Below are the code and all the weights of a small trained network. Each question names an input and a class and asks about switching units off, where a switched-off unit gives its printed mean instead of its output.

import numpy as np


def w(rows, s, z=0):
    codes = np.array(rows[::2]) - 128.0
    scale = np.full(codes.shape[1], s)
    scale[-1] = z or s
    return codes * scale


def norm(h):
    return h / np.sqrt((h * h).mean(-1, keepdims=True) + 1e-5)


def f(y):
    return y / 2 * (1 + np.tanh(0.7978845608 * (y + 0.044715 * y**3)))


def log_softmax(a):
    a = a - a.max(-1, keepdims=True)
    return a - np.log(np.exp(a).sum(-1, keepdims=True))


def net(x, mask):
    res = np.array(x, float).reshape(1, 7) / 4 @ E
    u = 0
    for l in range(3):
        y = f(norm(res) @ A[l][:, :-1].T + A[l][:, -1])
        res = res + np.where(mask[u : u + 4], y, B[l][:, -1]) @ B[l][:, :-1]
        u += 4
    return log_softmax(norm(res)[-1] @ U[:, :-1].T + U[:, -1])


A, B = {}, {}
E = w([
[154,82,119,147,87,109,122,107,53,69,202,191],'x0',
[124,79,97,156,197,81,176,122,42,214,83,100],'x1',
[76,106,194,123,142,253,250,115,66,109,143,150],'x2',
[182,26,103,119,190,92,98,191,168,193,191,99],'x3',
[210,129,150,113,151,199,100,21,108,131,170,83],'x4',
[199,47,85,129,163,136,107,56,83,143,99,124],'x5',
[182,167,124,113,132,49,165,167,142,146,109,23],'x6',
],0.007)
A[0] = w([
[3,72,76,175,88,134,47,81,126,112,108,155,52],'L0N0',
[146,173,102,66,94,149,139,122,135,173,129,135,2],'L0N1',
[151,185,151,163,44,84,86,114,131,55,114,117,86],'L0N2',
[87,68,140,142,210,118,196,108,164,200,121,99,124],'L0N3',
],0.0056,0.005)
B[0] = w([
[173,158,205,109,185,139,74,146,99,175,32,202,177],'L0N0',
[52,87,183,45,228,104,113,100,117,138,79,31,65],'L0N1',
[157,135,98,70,84,74,159,64,140,75,169,127,254],'L0N2',
[250,138,157,161,3,88,106,133,97,63,142,81,248],'L0N3',
],0.0075,0.0023)
A[1] = w([
[154,68,93,112,203,99,236,79,24,235,102,85,1],'L1N0',
[177,79,90,153,184,113,82,74,160,161,135,89,49],'L1N1',
[60,244,144,121,163,171,122,45,255,127,70,3,22],'L1N2',
[176,33,130,95,236,182,76,39,132,147,206,113,21],'L1N3',
],0.0054,0.0046)
B[1] = w([
[119,125,105,187,218,103,137,98,64,26,80,83,212],'L1N0',
[89,116,184,148,129,173,174,116,140,100,185,170,204],'L1N1',
[203,255,161,58,153,150,183,153,109,208,73,99,232],'L1N2',
[146,166,74,165,175,214,20,79,136,175,198,89,253],'L1N3',
],0.009,0.0021)
A[2] = w([
[93,44,118,170,175,87,206,90,72,129,83,44,6],'L2N0',
[22,126,177,87,114,234,214,141,108,96,184,174,12],'L2N1',
[181,53,114,127,130,196,70,95,101,189,172,90,24],'L2N2',
[86,87,111,121,166,46,106,253,200,197,162,73,2],'L2N3',
],0.0073,0.0035)
B[2] = w([
[159,106,191,163,142,60,142,186,29,86,97,82,204],'L2N0',
[69,101,181,216,2,189,133,179,106,204,191,122,251],'L2N1',
[127,125,151,130,230,195,111,68,150,125,207,114,251],'L2N2',
[75,10,47,118,161,119,215,197,245,138,87,106,254],'L2N3',
],0.0099,0.004)
U = w([
[70,114,171,201,23,186,146,146,118,164,179,157,121],'0',
[171,98,117,146,201,197,65,37,137,137,210,118,127],'1',
[104,56,69,120,147,70,173,194,226,144,113,110,172],'2',
[95,106,109,136,141,104,45,100,120,149,51,253,4],'3',
[139,152,85,86,41,38,91,67,143,38,185,161,62],'4',
[154,221,159,48,112,143,170,120,154,180,85,106,196],'5',
[161,85,152,188,175,75,159,136,33,102,89,83,162],'6',
],0.014,0.002)

Each question gives the input, the list of numbers given to net, and the class t.
The units are the neurons (one row each of A and B). Each row of codes is followed by its name. A weight is (code - 128) times the scale printed after its matrix; where a second scale follows, it is the last column's (A, B and U).
mask holds one flag per neuron, layer by layer. A switched-off neuron (its flag False) gives its mean, the last column of its row in B, instead of its output. The means were averaged over made-up inputs and are rounded, as every weight is.
A unit's drop is (log p(t) with every unit on - log p(t) with that unit switched off) / (log p(t) with every unit on - log p(t) with every unit switched off).
The circuit of an input: a set's keep is (log p(t) with only the set's units on - log p(t) with every unit switched off) / (log p(t) with every unit on - log p(t) with every unit switched off). Starting from all 12 units, units are removed one at a time, each time the one whose removal leaves the highest keep (on an exact tie, the one counted first), for as long as the keep stays at least 0.8.
units of the circuit, in order: the units of the circuit, biggest drop first
k most important neurons: the k neurons with the biggest drops, biggest first
k most important neurons of layer l: the k neurons of layer l with the biggest drops, biggest first
drop when u is switched off: that unit's drop, to one decimal
input [-2,3,2,5,-5,3,0], class 6: units of the circuit, in order	[L2N0]
input [-3,-4,-1,-5,-1,7,1], class 5: 2 most important neurons	[L1N2; L0N3]
input [-7,8,-6,-6,7,4,-3], class 6: units of the circuit, in order	[L1N0; L2N0]
input [-6,7,-1,0,5,4,-3], class 6: 2 most important neurons	[L1N0; L2N0]
input [7,1,0,-6,-5,1,2], class 4: 3 most important neurons	[L0N2; L1N1; L2N1]
input [-2,-5,1,4,-3,5,0], class 1: 3 most important neurons	[L2N2; L1N3; L1N1]
input [3,3,-1,-2,-3,-2,1], class 2: 4 most important neurons	[L0N3; L1N0; L2N1; L1N1]
input [-5,0,7,8,6,-3,8], class 6: 2 most important neurons	[L1N3; L1N0]
input [4,6,-5,-1,4,-4,-8], class 3: 2 most important neurons	[L0N0; L0N2]
input [-5,6,8,6,3,-7,-3], class 6: 2 most important neurons	[L2N0; L1N0]
input [-3,-4,6,1,-2,8,4], class 6: 2 most important neurons of layer 1	[L1N3; L1N2]
input [4,1,-1,4,2,-6,-2], class 2: 2 most important neurons	[L2N3; L1N1]
input [-6,0,-4,-3,-3,-1,6], class 5: drop when L1N2 is switched off	4.6
input [-5,-7,-2,-8,-2,-8,-1], class 5: most important neuron	[L1N2]
input [-4,-7,-1,-7,1,2,-2], class 5: drop when L1N2 is switched off	0.8
input [-5,-1,-1,-3,-4,1,1], class 5: drop when L1N2 is switched off	1.2
